The symbols move the items like this.
J410: ε>J663, ξ>., ω>J312, κ>J877, φ>J821, β>J843
J755: ε>J551, ξ>., ω>., κ>J123, φ>J451, β>J120
J957: ε>J57, ξ>J874, ω>J950, κ>J458, φ>J164, β>J829
J821: ε>J535, ξ>J410, ω>J999, κ>J125, φ>J404, β>J806
J720: ε>J741, ξ>J906, ω>J279, κ>., φ>., β>J204
J874: ε>J909, ξ>J306, ω>J229, κ>J866, φ>J957, β>J535
J306: ε>J250, ξ>., ω>J222, κ>J850, φ>J874, β>J663
J694: ε>J879, ξ>J67, ω>J983, κ>J57, φ>J601, β>J950
J461: ε>J513, ξ>J91, ω>J439, κ>J279, φ>., β>J133
J73: ε>J903, ξ>J57, ω>J601, κ>J826, φ>J221, β>J164
J120: ε>J755, ξ>., ω>., κ>J69, φ>J209, β>J36
J803: ε>J439, ξ>J308, ω>., κ>J133, φ>., β>J442
J447: ε>J701, ξ>J322, ω>J57, κ>., φ>J826, β>J458
J117: ε>J471, ξ>J26, ω>J513, κ>J741, φ>., β>J279
J467: ε>J133, ξ>J601, ω>J442, κ>J221, φ>., β>J290
J915: ε>J950, ξ>J947, ω>J960, κ>J829, φ>J434, β>J625
J322: ε>J81, ξ>J896, ω>J909, κ>., φ>J447, β>J866
J312: ε>J526, ξ>., ω>J551, κ>J410, φ>J999, β>J123
J241: ε>J983, ξ>J507, ω>., κ>J950, φ>J713, β>J960
J877: ε>J166, ξ>., ω>J410, κ>., φ>J125, β>J749
J81: ε>J125, ξ>J749, ω>J806, κ>., φ>J701, β>J322
J108: ε>J571, ξ>J454, ω>., κ>J513, φ>., β>J439
J125: ε>J943, ξ>J877, ω>J821, κ>., φ>J478, β>J81
J960: ε>J241, ξ>J330, ω>., κ>J915, φ>J454, β>J470
J209: ε>J451, ξ>J120, ω>., κ>J67, φ>J983, β>J507
J843: ε>J410, ξ>., ω>J123, κ>J749, φ>J806, β>J250
J222: ε>J69, ξ>., ω>J36, κ>J306, φ>J229, β>J526
J221: ε>J978, ξ>J73, ω>J467, κ>J18, φ>., β>J471
J69: ε>J123, ξ>., ω>J120, κ>J250, φ>J67, β>J222
J57: ε>J450, ξ>J909, ω>J694, κ>J447, φ>J73, β>J957
J999: ε>J947, ξ>J312, ω>J317, κ>J821, φ>J625, β>J446
J829: ε>J957, ξ>J535, ω>J915, κ>J724, φ>J26, β>J404
J851: ε>J26, ξ>J404, ω>J91, κ>J906, φ>J279, β>J903
J451: ε>J317, ξ>J755, ω>., κ>J446, φ>J956, β>J209
J903: ε>J851, ξ>J450, ω>J649, κ>J417, φ>J978, β>J73
J906: ε>J709, ξ>J478, ω>J851, κ>., φ>J720, β>J417
J956: ε>J470, ξ>J451, ω>., κ>J879, φ>J308, β>J983
J123: ε>J312, ξ>., ω>J755, κ>J843, φ>J446, β>J69
J943: ε>J866, ξ>J166, ω>J535, κ>., φ>J724, β>J125
J663: ε>J306, ξ>., ω>J526, κ>J166, φ>J535, β>J410
J279: ε>J117, ξ>J851, ω>J461, κ>J720, φ>., β>J978
J36: ε>J120, ξ>., ω>., κ>J222, φ>J507, β>J875
J879: ε>J625, ξ>J446, ω>J956, κ>J450, φ>J649, β>J694
J713: ε>J585, ξ>J241, ω>., κ>J368, φ>J571, β>J454
J701: ε>J478, ξ>J81, ω>J450, κ>., φ>J417, β>J447
J848: ε>J454, ξ>J470, ω>., κ>J91, φ>J439, β>J308
J470: ε>J960, ξ>J317, ω>., κ>J625, φ>J848, β>J956
J978: ε>J279, ξ>J903, ω>J133, κ>J204, φ>., β>J221
J317: ε>J330, ξ>J551, ω>., κ>J999, φ>J470, β>J451
J741: ε>J283, ξ>J709, ω>J117, κ>., φ>., β>J720
J450: ε>J404, ξ>J806, ω>J879, κ>J701, φ>J903, β>J57
J601: ε>J649, ξ>J694, ω>J585, κ>J73, φ>J467, β>J368
J826: ε>J417, ξ>J447, ω>J73, κ>., φ>J18, β>J830
J709: ε>J830, ξ>J724, ω>J26, κ>., φ>J741, β>J906
J551: ε>J875, ξ>., ω>., κ>J312, φ>J317, β>J755
J950: ε>J694, ξ>J229, ω>J241, κ>J957, φ>J368, β>J915
J290: ε>J467, ξ>J368, ω>J571, κ>J471, φ>., β>J513
J830: ε>J826, ξ>J458, ω>J164, κ>., φ>J283, β>J709
J896: ε>J749, ξ>., ω>J250, κ>., φ>J322, β>J850
J250: ε>J843, ξ>., ω>J69, κ>J896, φ>J909, β>J306
J283: ε>J18, ξ>J830, ω>J471, κ>., φ>., β>J741
J513: ε>J290, ξ>J434, ω>J108, κ>J117, φ>., β>J461
J649: ε>J91, ξ>J879, ω>J308, κ>J903, φ>J133, β>J601
J454: ε>J713, ξ>J960, ω>., κ>J434, φ>J108, β>J848
J67: ε>J446, ξ>J69, ω>J209, κ>J909, φ>J694, β>J229
J434: ε>J368, ξ>J915, ω>J454, κ>J26, φ>J513, β>J91
J446: ε>J999, ξ>J123, ω>J451, κ>J806, φ>J879, β>J67
J458: ε>J447, ξ>J866, ω>J957, κ>., φ>J830, β>J724
J983: ε>J956, ξ>J209, ω>., κ>J694, φ>J585, β>J241
J947: ε>J229, ξ>J526, ω>J330, κ>J535, φ>J915, β>J999
J166: ε>J850, ξ>., ω>J663, κ>., φ>J943, β>J877
J368: ε>J601, ξ>J950, ω>J713, κ>J164, φ>J290, β>J434
J478: ε>J724, ξ>J125, ω>J404, κ>., φ>J906, β>J701
J204: ε>J720, ξ>J417, ω>J978, κ>., φ>., β>J18
J507: ε>J209, ξ>J36, ω>., κ>J229, φ>J241, β>J330
J439: ε>J108, ξ>J848, ω>., κ>J461, φ>., β>J803
J806: ε>J821, ξ>J843, ω>J446, κ>J81, φ>J450, β>J909
J850: ε>J896, ξ>., ω>J306, κ>., φ>J866, β>J166
J471: ε>J221, ξ>J164, ω>J290, κ>J283, φ>., β>J117
J164: ε>J73, ξ>J957, ω>J368, κ>J830, φ>J471, β>J26
J404: ε>J829, ξ>J821, ω>J625, κ>J478, φ>J851, β>J450
J330: ε>J507, ξ>J875, ω>., κ>J947, φ>J960, β>J317
J749: ε>J877, ξ>., ω>J843, κ>., φ>J81, β>J896
J91: ε>J434, ξ>J625, ω>J848, κ>J851, φ>J461, β>J649
J18: ε>J204, ξ>J826, ω>J221, κ>., φ>., β>J283
J26: ε>J164, ξ>J829, ω>J434, κ>J709, φ>J117, β>J851
J526: ε>J222, ξ>., ω>J875, κ>J663, φ>J947, β>J312
J133: ε>J461, ξ>J649, ω>J803, κ>J978, φ>., β>J467
J417: ε>J906, ξ>J701, ω>J903, κ>., φ>J204, β>J826
J866: ε>J322, ξ>J850, ω>J874, κ>., φ>J458, β>J943
J229: ε>J67, ξ>J222, ω>J507, κ>J874, φ>J950, β>J947
J535: ε>J874, ξ>J663, ω>J947, κ>J943, φ>J829, β>J821
J875: ε>J36, ξ>., ω>., κ>J526, φ>J330, β>J551
J909: ε>J806, ξ>J250, ω>J67, κ>J322, φ>J57, β>J874
J308: ε>J848, ξ>J956, ω>., κ>J649, φ>J803, β>J585
J724: ε>J458, ξ>J943, ω>J829, κ>., φ>J709, β>J478
J571: ε>J442, ξ>J713, ω>., κ>J290, φ>., β>J108
J625: ε>J915, ξ>J999, ω>J470, κ>J404, φ>J91, β>J879
J585: ε>J308, ξ>J983, ω>., κ>J601, φ>J442, β>J713
J442: ε>J803, ξ>J585, ω>., κ>J467, φ>., β>J571

The rows follow the links: the fewer symbols apart two items are, the more alike their rows tend to be.

Some items and rows for them; each showing differs a little:
J551: 4 40 27 -30 -90 22 -12 24 -91 42 16 -4 -9 -34 -4 -11 -54 -8 -30 -66 -13 20 9 -10 11 28 -37 -61 19 -59 -1 -19 -46 22 48 -42 -4 -12 -74 -25 26 9 64 61 13 52 28 -5 -45
J903: 11 -4 -47 40 27 29 -22 15 2 -70 27 -6 41 62 23 79 25 29 68 43 46 -7 79 34 -36 -52 9 -19 -5 52 -40 -65 14 22 10 62 30 -7 22 12 28 10 -52 -5 -18 -41 31 -11 21
J724: 33 -73 -98 46 51 -14 76 -19 37 -7 -8 28 -1 8 -7 2 4 -10 13 32 -29 -53 5 23 49 -42 37 29 -17 36 2 29 68 -24 -23 -3 -34 38 28 -6 -38 8 -20 -43 -52 -36 -32 -1 15
J404: 39 -48 -10 -14 -7 -1 21 16 0 61 28 60 -48 -28 -40 -19 -25 -36 -50 17 12 -7 70 14 57 25 5 12 8 9 -45 -35 70 -17 31 -36 -8 26 18 32 68 -7 86 15 -33 -3 -5 -32 -6
J434: -2 27 -74 45 -24 -25 -17 7 -53 -20 7 -34 10 4 23 42 -37 -2 31 14 48 -38 -31 -12 -33 -43 50 57 -29 -10 -20 -48 -70 -23 -94 -21 26 -48 7 48 -37 27 -35 -7 -28 22 -34 -43 1
J829: 46 -72 -118 63 26 -2 56 -23 -6 -7 -7 -12 -11 35 5 6 -16 -49 -5 40 6 -62 -15 -3 20 -42 51 56 -12 20 3 16 26 -17 -39 -19 5 17 65 29 -8 -5 5 -59 -59 -13 -46 -12 21
J221: -14 7 34 -37 32 -36 -8 -10 89 37 -28 -4 -9 -33 -34 24 18 7 14 51 59 9 -19 -50 -41 0 41 67 -17 36 -26 -13 6 -33 -81 -23 -10 -38 62 38 -40 9 -65 -10 60 -23 -4 -5 22
J915: 21 -56 -88 89 3 -18 26 -14 -65 31 -5 -58 -11 35 36 12 -11 -38 -36 39 24 -59 -40 -21 -8 -32 40 53 5 -19 7 22 -22 8 -20 -30 29 39 59 33 -23 27 22 -27 -52 30 -22 -32 5
J625: 28 -23 5 0 -48 -1 -3 16 -43 73 29 17 -28 -32 -24 -27 -29 -41 -45 18 27 -4 45 -3 35 33 -4 6 16 -30 -45 -29 12 1 46 -35 28 14 6 33 80 7 117 39 -19 31 13 -52 -2
J843: 23 -25 -67 16 -2 68 43 -20 -13 -64 34 -6 25 72 29 61 -13 3 14 -20 -33 6 32 41 -23 -44 -24 -126 -17 8 -3 0 26 45 51 31 -35 2 -8 -51 35 -40 -26 -10 -27 -10 35 52 -2
J250: 58 12 -46 -54 -23 3 62 -32 38 21 -25 -2 -59 5 -9 49 -30 -41 -9 -62 -57 33 -33 22 -21 -50 6 -99 -18 2 -29 2 21 11 -24 -47 -83 -38 -2 -50 5 -1 -33 8 2 -40 13 35 -26
J209: -16 30 75 -25 -58 -1 -14 -13 0 61 -34 -59 -13 -18 27 -8 -5 -6 -42 -17 -8 29 -68 -56 -71 26 4 -18 15 -25 36 39 -65 8 1 -48 -13 -23 -5 0 -29 45 13 25 46 52 62 3 -9
J826: 38 4 -21 -40 43 -28 46 -4 83 10 -12 22 -35 -34 -47 15 2 -17 49 -11 -22 15 14 19 0 -33 38 -18 -10 63 -58 -37 44 -26 -67 -13 -52 -54 5 -19 -21 29 -90 -8 4 -69 -19 4 2
J866: -13 -32 20 -4 64 2 27 -5 90 -17 -20 49 1 8 -15 -55 33 11 11 -32 -73 -8 -15 39 66 8 -41 -10 -12 6 62 66 65 -13 26 30 -27 56 -10 -50 -16 -36 -12 -49 3 -46 -55 47 7
J36: -11 64 46 1 -21 4 -37 19 -48 -15 -9 -34 7 18 35 -38 -5 13 -12 -88 -39 30 -45 37 -1 11 -50 -52 38 -47 50 35 -60 24 60 22 11 13 -73 -27 15 19 13 27 10 -2 -27 11 -37
J649: -20 20 -4 46 0 30 -44 9 -47 -70 32 -44 42 53 29 68 6 27 49 29 64 1 43 5 -74 -34 3 -21 9 17 -44 -57 -36 47 10 69 58 -21 13 23 31 5 -31 32 -22 -13 41 -6 14
J164: -4 57 26 17 75 -18 -56 23 48 -48 11 22 16 11 -44 -26 19 23 55 -46 -6 13 3 69 33 -22 -6 29 18 22 -6 -15 21 2 -8 63 30 -2 -26 19 33 -8 -24 -4 1 -86 -98 9 1
J513: -35 -8 -23 26 -3 -24 -51 -2 -22 -17 -16 -23 22 -7 12 4 -6 22 7 73 61 -37 -33 -52 -49 -4 42 111 -36 8 21 -2 -42 -26 -78 -12 33 -6 33 50 -59 4 -10 -33 17 44 -21 -37 13
J720: -12 -39 32 -56 19 -29 7 14 70 -1 6 100 -11 -71 -54 -22 -13 16 12 44 27 -10 54 -15 65 45 6 55 -28 41 -14 -30 63 -69 -41 -8 -35 1 3 9 -6 -12 -5 -4 18 -11 -7 -12 22
J166: 32 -50 -109 1 23 15 83 -25 13 -50 0 21 -14 7 -16 42 -25 -26 21 -19 -54 -55 -15 35 43 -42 9 -48 -33 9 15 7 38 -18 -35 -19 -77 4 -20 -53 -33 -21 -57 -32 -60 -16 -19 49 -23
J470: 8 3 40 3 -66 -16 -12 32 -76 60 21 -12 -15 -38 6 -46 -18 -5 -51 -1 20 10 27 -14 22 29 -8 22 38 -31 -20 -17 -17 11 58 -22 39 -2 -15 39 35 37 93 59 -3 58 34 -69 -16
J133: -45 6 38 44 -2 20 -61 1 2 -40 11 -28 67 41 25 34 40 38 30 75 97 11 32 -38 -66 9 9 46 -8 18 -3 -27 -38 15 3 52 51 6 46 31 3 -16 -6 -21 28 23 40 -13 33
J204: -18 -55 -9 11 59 22 9 -1 63 -79 21 44 43 0 -9 8 50 36 62 84 31 -6 50 4 -10 -6 21 34 -13 60 -4 -4 55 -30 6 56 5 25 43 -1 -23 -21 -64 -51 -4 -33 20 18 34

Each walk starts at a row. The symbols on each line, taken left to right, move it on to the next item.
Answer with the item's row; about right is enough.
---
7 -7 -50 53 -33 -7 -7 8 -100 28 -19 -63 21 3 46 -9 -11 -10 -26 4 22 -27 -32 -17 -39 -9 25 54 30 -30 29 23 -74 2 18 -30 44 7 2 35 -27 55 52 7 -31 58 14 -44 5
φ ξ φ -> -31 50 -32 39 -32 -23 -42 18 -100 0 -9 -67 14 -17 33 -4 -19 19 15 -15 47 -24 -41 -32 -62 -23 34 55 5 -23 9 -20 -107 -2 -44 -11 57 -34 -34 33 -43 58 -23 23 -14 35 -3 -48 -19
κ ε φ ε -> -23 38 62 -21 -11 -22 -43 6 30 48 -41 -32 -9 -36 -13 -16 18 2 -1 38 48 19 -17 -60 -68 26 50 67 1 15 -12 -10 -30 -24 -60 -32 19 -53 47 35 -30 22 -21 3 54 0 13 -13 18
---
47 43 -15 -51 -45 16 33 -23 -20 46 -21 -52 -48 4 12 43 -38 -35 -18 -74 -58 51 -42 -2 -34 -26 -5 -94 -8 -30 -24 -4 -34 25 -7 -39 -43 -59 -16 -32 8 10 -21 21 31 -8 26 21 -32
ε ε β β ε -> 20 9 -43 22 -28 58 5 -17 -60 -57 27 -35 34 71 57 57 -18 0 4 -20 -22 23 14 14 -29 -38 -41 -93 -8 -18 -1 -17 -30 60 61 21 -1 -2 -2 -26 30 -33 7 10 -10 8 54 30 -14
β ω -> 2 41 22 -34 -55 5 9 -4 -53 47 -19 -66 -28 -1 38 30 -32 -17 -29 -82 -57 39 -45 -17 -62 -20 -14 -74 26 -32 3 2 -61 32 20 -46 -14 -38 -35 -24 -3 39 8 41 27 32 44 -1 -42
---
11 -16 -12 22 86 -29 33 6 63 2 -1 34 -1 12 -27 -49 33 -11 29 -11 -44 -11 12 73 81 -9 -11 7 20 21 5 40 95 -15 29 43 -3 55 -1 0 21 0 2 -22 -16 -64 -70 22 11
β β φ ξ -> 39 -71 -33 -30 22 -7 66 5 27 38 26 80 -31 -46 -64 -33 -5 -23 -17 11 -23 -6 64 36 88 9 7 -4 10 22 -35 -29 100 -27 36 -17 -32 27 5 10 34 11 48 4 -26 -26 -23 -12 11
ω ε κ φ -> 7 -16 -92 -2 48 -29 37 -12 24 -40 12 33 1 -8 -34 11 4 -4 68 26 -5 -46 16 25 29 -44 36 29 -26 44 -14 -21 37 -49 -78 -6 -39 -14 12 -3 -50 3 -77 -44 -47 -47 -50 0 5
---
-12 38 -4 6 84 -26 8 5 67 -36 14 55 6 -5 -34 -36 31 27 59 -33 -36 -6 17 61 60 -18 2 8 16 32 -12 1 48 -23 -19 46 1 11 -32 -3 5 -2 -65 -7 1 -87 -90 20 7
β β φ ε ε -> -37 -3 35 -6 81 -23 -23 13 91 -38 -14 49 13 -15 -53 -51 39 27 45 8 -2 -5 8 28 47 17 8 73 0 35 15 18 62 -40 -21 43 7 21 -2 9 -17 -11 -30 -34 21 -48 -58 24 25
ε ξ ω -> 33 33 -15 -36 23 -28 3 -7 57 35 -11 -8 -44 -20 -33 40 3 -26 46 2 -5 28 5 -2 -44 -35 45 -11 6 52 -63 -58 10 -21 -82 -17 -22 -86 28 12 -7 26 -82 16 26 -67 -16 19 -4
---
12 77 30 -22 -17 -25 -18 8 12 43 -14 -43 -44 -22 -16 35 -13 -15 22 -20 18 45 -22 -14 -72 -25 41 7 28 14 -62 -61 -54 -2 -91 -26 16 -81 25 27 -6 51 -53 35 26 -35 10 -22 -6
ε β ω -> -1 78 52 -17 -37 -27 -35 10 -35 49 -13 -61 -13 -38 16 -3 5 -1 17 -12 28 40 -31 -34 -76 -3 38 -4 24 -6 -41 -35 -87 -5 -24 -29 29 -76 -11 32 -11 75 -7 58 32 17 16 -31 -12
φ ξ φ -> -38 45 89 -23 -29 -22 -43 5 -11 43 -36 -61 11 -41 10 -5 7 18 3 24 48 30 -37 -64 -60 39 21 48 8 -9 2 -15 -62 -10 -38 -18 32 -29 17 30 -41 61 -8 24 56 25 36 -19 3
---
62 -52 -43 -15 48 -13 103 -12 79 45 -10 14 -39 -20 -25 -9 19 -23 1 14 -40 0 22 19 24 -36 49 -13 30 46 -35 15 91 -11 -13 -23 -41 -6 45 -1 -8 25 -40 -18 -10 -54 2 8 3
ε ε φ φ ξ -> 21 -14 -20 -48 21 -29 37 20 18 8 36 93 -30 -67 -68 -1 -20 -6 33 3 9 -7 79 41 63 1 4 -9 1 42 -54 -66 69 -51 -29 -16 -34 -27 -37 14 38 0 -15 25 -20 -43 -16 -19 -8
β ε ε β β -> 5 -23 -50 12 56 13 30 -9 33 -72 23 27 35 27 -4 31 37 24 75 24 2 -19 78 43 -4 -51 12 -32 -5 59 -37 -53 50 5 18 50 -3 -5 5 -15 -3 -2 -71 -16 -13 -65 17 13 10
---
13 3 -104 47 20 -19 18 -4 5 -25 18 -2 3 -4 -19 38 -11 -17 56 22 29 -57 -6 9 -1 -60 49 48 -47 31 -20 -32 -16 -40 -111 2 -11 -29 25 13 -38 6 -58 -21 -53 -25 -43 -18 -1
φ ε β ε -> -50 36 74 2 67 -34 -61 9 72 -36 -19 29 25 13 -43 -52 39 28 39 13 30 5 -16 8 20 35 0 87 9 13 28 15 25 -22 -30 47 38 22 5 25 -12 -23 -13 -26 35 -44 -70 -3 24
ε ε κ ε ε -> -18 -36 -55 13 44 -31 19 -1 51 -34 -18 22 13 -18 -23 9 6 5 50 66 16 -48 -3 -30 20 5 49 89 -39 41 21 -10 29 -66 -90 7 -18 -5 29 15 -59 -6 -66 -53 -19 -20 -40 -5 20
